Here is a tiny trained network, its code and every weight. The questions are about switching its units off for an input and a target symbol, where a switched-off unit gives its printed mean instead of its output.

import numpy as np


def w(rows, s, z=0):
    codes = np.array(rows[::2]) - 128.0
    scale = np.full(codes.shape[1], s)
    scale[-1] = z or s
    return codes * scale


def norm(h):
    return h / np.sqrt((h * h).mean(-1, keepdims=True) + 1e-5)


def f(y):
    return y / 2 * (1 + np.tanh(0.7978845608 * (y + 0.044715 * y**3)))


def softmax(a):
    e = np.exp(a - a.max(-1, keepdims=True))
    return e / e.sum(-1, keepdims=True)


def log_softmax(a):
    a = a - a.max(-1, keepdims=True)
    return a - np.log(np.exp(a).sum(-1, keepdims=True))


def net(x, mask):
    ids = ['ΔΘΛΣΩαβεμπτ'.index(c) for c in x.split()]
    T = len(ids)
    res = E[ids] + P[:T]
    u = 0
    for l in range(2):
        r = norm(res)
        for j in range(3):
            rows = slice(2 * j, 2 * j + 2)
            q, k, v = (r @ M[l][rows].T for M in (Q, K, V))
            z = softmax(np.where(np.tri(T) > 0, q @ k.T / 2**0.5, -1e9)) @ v
            o = O[l][rows]
            res = res + np.where(mask[u + j], z, o[:, -1]) @ o[:, :-1]
        u += 3
        y = f(norm(res) @ A[l][:, :-1].T + A[l][:, -1])
        res = res + np.where(mask[u : u + 8], y, B[l][:, -1]) @ B[l][:, :-1]
        u += 8
    return log_softmax(norm(res)[-1] @ U[:, :-1].T + U[:, -1])


Q, K, V, O, A, B = {}, {}, {}, {}, {}, {}
E = w([
[171,81,200,198,168,127,124,17,178],'Δ',
[86,151,82,158,129,4,133,134,146],'Θ',
[148,211,114,182,79,70,71,125,102],'Λ',
[105,153,89,70,135,52,138,86,178],'Σ',
[158,245,93,112,152,148,79,178,115],'Ω',
[34,111,90,87,133,77,243,119,146],'α',
[63,131,131,148,192,83,39,103,110],'β',
[60,195,103,171,105,58,211,137,95],'ε',
[29,156,157,94,179,143,135,171,89],'μ',
[175,166,195,172,199,157,191,163,165],'π',
[51,120,103,165,84,231,125,74,130],'τ',
],0.016)
P = w([
[48,244,187,53,83,112,84,84,210],'0',
[79,203,160,76,96,122,71,92,162],'1',
[104,189,130,96,116,125,78,100,128],'2',
[128,177,113,105,136,124,98,103,99],'3',
[156,163,96,121,150,127,108,108,73],'4',
[177,142,81,132,170,124,120,105,48],'5',
[198,123,64,151,200,121,139,97,29],'6',
],0.011)
Q[0] = w([
[119,144,194,78,196,155,161,160,128],'L0H1',
[101,241,172,130,172,55,182,164,45],'L0H1',
[114,55,198,124,73,187,46,191,118],'L0H2',
[184,61,116,64,74,160,168,226,184],'L0H2',
[77,148,2,93,244,51,177,64,72],'L0H3',
[222,191,173,156,120,99,236,163,216],'L0H3',
],0.0086)
K[0] = w([
[159,130,164,165,149,78,85,187,161],'L0H1',
[180,71,61,126,243,121,134,139,105],'L0H1',
[70,179,186,93,78,130,146,128,225],'L0H2',
[119,182,154,143,70,31,77,114,190],'L0H2',
[184,106,94,147,166,143,139,102,6],'L0H3',
[255,127,221,52,183,98,87,218,230],'L0H3',
],0.0098)
V[0] = w([
[72,128,148,142,93,172,143,78,67],'L0H1',
[111,151,140,206,127,149,159,110,81],'L0H1',
[92,169,161,142,146,211,134,138,113],'L0H2',
[134,127,199,93,139,83,169,145,146],'L0H2',
[133,105,125,101,245,163,114,148,117],'L0H3',
[58,176,170,121,189,104,152,141,112],'L0H3',
],0.012)
O[0] = w([
[201,167,122,52,126,2,69,100,142,139],'L0H1',
[162,133,159,86,14,136,58,49,165,151],'L0H1',
[127,112,179,17,136,101,90,128,13,208],'L0H2',
[143,52,9,69,209,89,151,162,117,133],'L0H2',
[109,182,135,122,174,70,47,165,121,130],'L0H3',
[187,85,112,214,233,146,68,78,113,245],'L0H3',
],0.0085,0.011)
A[0] = w([
[195,64,166,135,114,165,124,35,226,254],'L0N1',
[148,117,53,135,100,79,164,132,151,51],'L0N2',
[229,105,181,139,177,125,148,121,153,125],'L0N3',
[71,109,80,118,7,200,147,89,157,137],'L0N4',
[120,167,77,99,89,202,73,156,139,180],'L0N5',
[94,183,74,183,120,118,131,109,111,134],'L0N6',
[115,66,112,96,136,96,143,100,102,27],'L0N7',
[39,96,125,159,118,139,171,109,147,122],'L0N8',
],0.013,0.0059)
B[0] = w([
[179,107,193,126,122,121,97,44,50,255],'L0N1',
[176,149,84,53,82,131,137,94,130,146],'L0N2',
[165,144,193,113,161,21,131,80,145,228],'L0N3',
[98,135,164,7,138,238,116,116,106,153],'L0N4',
[141,163,123,153,184,212,93,93,93,156],'L0N5',
[96,136,100,84,170,163,92,111,152,190],'L0N6',
[145,169,129,165,101,128,69,131,105,142],'L0N7',
[100,171,168,165,118,185,124,109,82,141],'L0N8',
],0.013,0.0084)
Q[1] = w([
[130,138,155,99,203,22,1,211,27],'L1H1',
[51,118,116,37,34,215,64,173,70],'L1H1',
[114,158,175,173,232,82,52,165,93],'L1H2',
[28,194,136,24,64,204,67,87,54],'L1H2',
[235,34,162,164,87,103,227,185,102],'L1H3',
[209,37,50,191,207,126,121,152,115],'L1H3',
],0.0082)
K[1] = w([
[198,237,195,254,126,82,105,216,82],'L1H1',
[111,159,235,107,121,229,161,116,204],'L1H1',
[181,215,121,135,202,88,73,215,145],'L1H2',
[165,227,148,254,21,126,63,86,86],'L1H2',
[95,10,138,123,173,103,133,108,105],'L1H3',
[204,66,117,215,170,45,190,133,188],'L1H3',
],0.0093)
V[1] = w([
[185,218,178,102,115,129,217,134,179],'L1H1',
[124,159,119,63,186,98,195,103,129],'L1H1',
[113,138,163,226,144,136,78,69,145],'L1H2',
[188,99,68,95,189,211,155,181,118],'L1H2',
[2,150,107,116,77,145,131,68,168],'L1H3',
[97,199,136,216,132,74,222,131,152],'L1H3',
],0.0087)
O[1] = w([
[127,134,5,126,138,191,40,138,35,62],'L1H1',
[112,62,57,107,47,134,182,214,136,201],'L1H1',
[19,85,90,174,79,76,115,137,164,237],'L1H2',
[168,226,119,68,157,153,98,96,125,87],'L1H2',
[124,66,138,93,130,79,198,151,174,62],'L1H3',
[226,165,62,165,104,101,2,104,91,2],'L1H3',
],0.009,0.0075)
A[1] = w([
[163,150,65,122,132,205,33,157,67,106],'L1N1',
[247,168,145,204,120,214,117,98,87,201],'L1N2',
[148,82,99,100,149,42,126,123,111,3],'L1N3',
[122,95,193,98,111,64,144,164,71,17],'L1N4',
[66,145,111,89,119,147,119,187,104,236],'L1N5',
[161,169,135,147,143,73,127,177,64,183],'L1N6',
[162,100,103,204,180,199,198,129,167,99],'L1N7',
[99,165,66,151,188,165,165,188,75,209],'L1N8',
],0.014,0.0046)
B[1] = w([
[42,74,54,169,83,191,24,134,48,208],'L1N1',
[122,84,200,58,94,53,6,118,30,232],'L1N2',
[179,181,125,115,158,161,86,161,98,236],'L1N3',
[145,167,190,167,109,106,167,173,61,253],'L1N4',
[169,156,155,145,26,103,105,86,97,224],'L1N5',
[79,147,151,96,175,146,158,162,40,243],'L1N6',
[205,102,110,219,127,182,196,211,137,138],'L1N7',
[207,157,133,174,103,141,60,174,152,215],'L1N8',
],0.013,0.0063)
U = w([
[107,123,82,59,42,2,126,148,142,125],'Δ',
[126,94,132,204,159,164,179,85,125,178],'Θ',
[110,107,168,30,114,197,138,97,130,169],'Λ',
[230,131,167,180,82,135,128,183,187,253],'Σ',
[156,254,173,182,77,94,86,92,194,43],'Ω',
[185,177,63,65,141,100,125,79,143,144],'α',
[37,130,149,154,149,35,84,121,196,104],'β',
[222,18,145,166,87,50,77,29,125,10],'ε',
[85,222,142,115,205,140,171,181,59,140],'μ',
[100,94,86,155,100,134,26,144,88,99],'π',
[99,132,196,193,19,43,167,198,114,94],'τ',
],0.01,0.0046)

Each question gives the input, a string of symbols that net reads in full, and the target symbol t.
The units are the heads (2 rows each of Q, K, V and O) and the neurons (one row each of A and B). Each row of codes is followed by its name. A weight is (code - 128) times the scale printed after its matrix; where a second scale follows, it is the last column's (O, A, B and U).
mask holds one flag per unit, layer by layer, with each layer's heads first. A switched-off unit (its flag False) gives its mean, the last column of its rows in O or B, instead of its output. The means were averaged over made-up inputs and are rounded, as every weight is.
A unit's drop is (log p(t) with every unit on - log p(t) with that unit switched off) / (log p(t) with every unit on - log p(t) with every unit switched off).
The circuit of an input: a set's keep is (log p(t) with only the set's units on - log p(t) with every unit switched off) / (log p(t) with every unit on - log p(t) with every unit switched off). Starting from the 12 units with the biggest drops (on a tie, the unit counted first), units are removed one at a time, each time the one whose removal leaves the highest keep (on an exact tie, the one counted first), for as long as the keep stays at least 0.8.
units of the circuit, in order: the units of the circuit, biggest drop first
k most important neurons: the k neurons with the biggest drops, biggest first
top k neurons in layer l: the k neurons of layer l with the biggest drops, biggest first
which heads matter: for each layer, one digit per head in row order, 1 if its drop is at least 0.15 and else 0, layers parted by /
input π π π Θ α Θ Θ, target Θ: which heads matter	111 / 100
input π ε Λ π Θ, target π: top neuron in layer 0	L0N3
input Σ α Θ, target α: which heads matter	110 / 000
input Θ Λ Σ, target Λ: units of the circuit, in order	L0H3; L0N4
input τ Ω Δ π Θ ε, target Θ: which heads matter	111 / 100
input π π α ε, target α: which heads matter	111 / 000
input α Θ α, target Θ: units of the circuit, in order	L0H3; L0H2; L1N2
input α ε μ Λ, target μ: units of the circuit, in order	L0N1; L1N6; L1N2
input π Δ α π β β Θ, target β: which heads matter	011 / 000
input μ α Δ Θ, target Δ: units of the circuit, in order	L0H3; L0N1; L0N2; L0H2
input Δ Θ ε μ Σ Ω α, target Ω: which heads matter	011 / 000
input Ω τ π β Λ Θ Σ, target Θ: units of the circuit, in order	L0H2; L0H1; L1N7; L0N6
input Σ β ε τ, target Λ: units of the circuit, in order	L0H3; L0N4
input μ Σ ε, target Σ: which heads matter	100 / 000
input π Σ μ Θ Λ π β, target π: 3 most important neurons	L0N3; L1N1; L0N6
input Σ τ μ, target τ: top neuron in layer 0	L0N1
input α Δ Δ Δ Θ, target Δ: units of the circuit, in order	L0H3; L0N2; L0H2; L0N1
input Θ Δ Σ α τ, target Λ: 2 most important neurons	L0N4; L0N5
input τ μ μ β Σ, target β: which heads matter	111 / 000
input Λ π β ε μ Θ β, target μ: units of the circuit, in order	L1N2; L0N1; L1N1
input π Δ Σ π Ω Δ β, target β: which heads matter	111 / 000
input β Δ Δ Δ ε α, target ε: units of the circuit, in order	L0H2; L1N6
input π Δ ε, target Δ: top 2 neurons in layer 0	L0N6; L0N1
input Ω Θ Σ Θ, target Σ: 2 most important neurons	L1N7; L0N6
input Θ ε Θ π, target μ: top neuron in layer 1	L1N6
input Ω α α τ Δ α, target Δ: units of the circuit, in order	L0H3; L0H2; L0N2; L0N1
input Ω ε β, target ε: units of the circuit, in order	L0H3; L1N6
input π Σ ε, target Σ: which heads matter	101 / 000
input τ ε Θ π Θ Θ, target Θ: 2 most important neurons	L0N6; L1N7
input π Θ τ Θ π ε μ, target π: 4 most important neurons	L0N3; L1N1; L0N1; L0N6
